Each row has a name. After each piece below comes the name of the row it's from, unless a question asks for something else. Each question is about the rows just above it.

ruzi: 0.17, 8.59, -2.63, 0.02, 0.15, -2.01, -1.97, -0.04
bab: -0.17, -1.12, -0.25, 0.05, 0.94, -2.95, -3.79, -0.07
Noz: 0.35, 5.84, 0.78, -0.06, -5.05, -5.20, 4.12, 0.05
kidar: -0.40, 2.32, 0.56, 0.07, -4.54, 0.38, 0.02, -0.14
momuk: -3.78, -0.17, -2.95, -1.12, 0.94, -0.07, -0.25, 0.05
Vure: -0.26, -0.07, 0.05, -0.17, -2.95, -3.78, -1.12, 0.94
Napi: -0.21, 0.89, 0.11, 0.05, -7.90, -6.38, -1.85, 0.00
kugo: -0.21, -6.38, 0.00, 0.05, 0.11, 0.89, -7.90, -1.84
0.05, -0.17, -0.07, -1.12, -3.79, 0.94, -2.95, -0.25 is which row reordered?	bab
Which row holds these entries in another order? -0.25, 0.05, -3.78, -0.17, -2.95, -1.12, 0.94, -0.07	momuk
Which row holds these entries in another order? 0.00, -1.85, -6.38, -7.90, 0.05, 0.11, 0.89, -0.21	Napi

rupof: 7.52, 7.59, -6.35, 7.15, -6.67, 7.56, 6.60
vopud: -2.31, -2.13, 0.31, -1.72, 0.20, -2.25, -1.60
doke: 7.19, -5.94, 7.27, 7.22, -5.75, 7.12, 6.68
Dok: -1.00, -1.00, -0.28, -1.00, -0.27, -1.00, -0.98
tif: -1.71, -2.13, 0.20, 0.31, -2.31, -2.25, -1.60
Zad: -5.94, 6.68, -5.75, 7.12, 7.20, 7.27, 7.22
Gem: -5.57, -5.88, 3.72, -5.39, -0.89, -1.98, -1.73
fel: 7.21, 7.27, -5.75, 7.12, -5.94, 7.22, 6.68
Put -2.31, -2.25, -2.13, -1.71, -1.60, 0.20, 0.31 back in order: which row is it?	tif
Which row holds these entries in another order? -5.94, -5.75, 6.68, 7.12, 7.21, 7.22, 7.27	fel
-2.31, -2.25, -2.13, -1.72, -1.60, 0.20, 0.31 is which row reordered?	vopud
Put -1.60, -2.25, 0.20, -1.72, 0.31, -2.13, -2.31 back in order: which row is it?	vopud
Put 7.22, 7.27, 7.20, 7.12, -5.75, 6.68, -5.94 back in order: which row is it?	Zad
0.31, -2.13, -2.31, -1.60, 0.20, -2.25, -1.71 is which row reordered?	tif
Put -5.75, 7.12, 6.68, 7.19, -5.94, 7.27, 7.22 back in order: which row is it?	doke

ges: -0.51, -2.87, 0.06, 0.61, -0.21, -0.29, -0.54, 0.64, 0.70, -0.39, -0.44, -6.38, -0.92, -4.45, -2.45, -2.47, -1.11, 3.14, -4.92
Fifug: -0.44, 0.05, -2.47, -0.21, -6.38, -0.51, -0.92, -4.45, -2.88, -0.54, 0.64, -4.92, -2.45, -0.29, -0.39, 3.14, 0.70, 0.61, -1.11
tevi: -0.44, 0.05, -3.34, -0.21, -7.05, -0.44, -0.92, -4.50, -2.92, -0.54, 0.69, -5.02, -2.51, -0.29, -0.39, 3.27, 0.60, 0.68, -1.15
ziti: 0.06, -0.44, -0.92, -2.47, 0.70, -1.11, -0.51, -0.21, 3.14, -0.39, 0.64, -4.92, -6.38, -0.54, -2.45, -2.88, 0.61, -4.45, -0.29
Put -6.38, -4.92, -4.45, -2.88, -2.47, -2.45, -1.11, -0.92, -0.54, -0.51, -0.44, -0.39, -0.29, -0.21, 0.05, 0.61, 0.64, 0.70, 3.14 back in order: which row is it?	Fifug
-0.29, -4.45, 0.61, -2.88, -2.45, -0.54, -6.38, -4.92, 0.64, -0.39, 3.14, -0.21, -0.51, -1.11, 0.70, -2.47, -0.92, -0.44, 0.06 is which row reordered?	ziti
Which row holds these entries in another order? -6.38, -4.92, -4.45, -2.88, -2.47, -2.45, -1.11, -0.92, -0.54, -0.51, -0.44, -0.39, -0.29, -0.21, 0.06, 0.61, 0.64, 0.70, 3.14	ziti

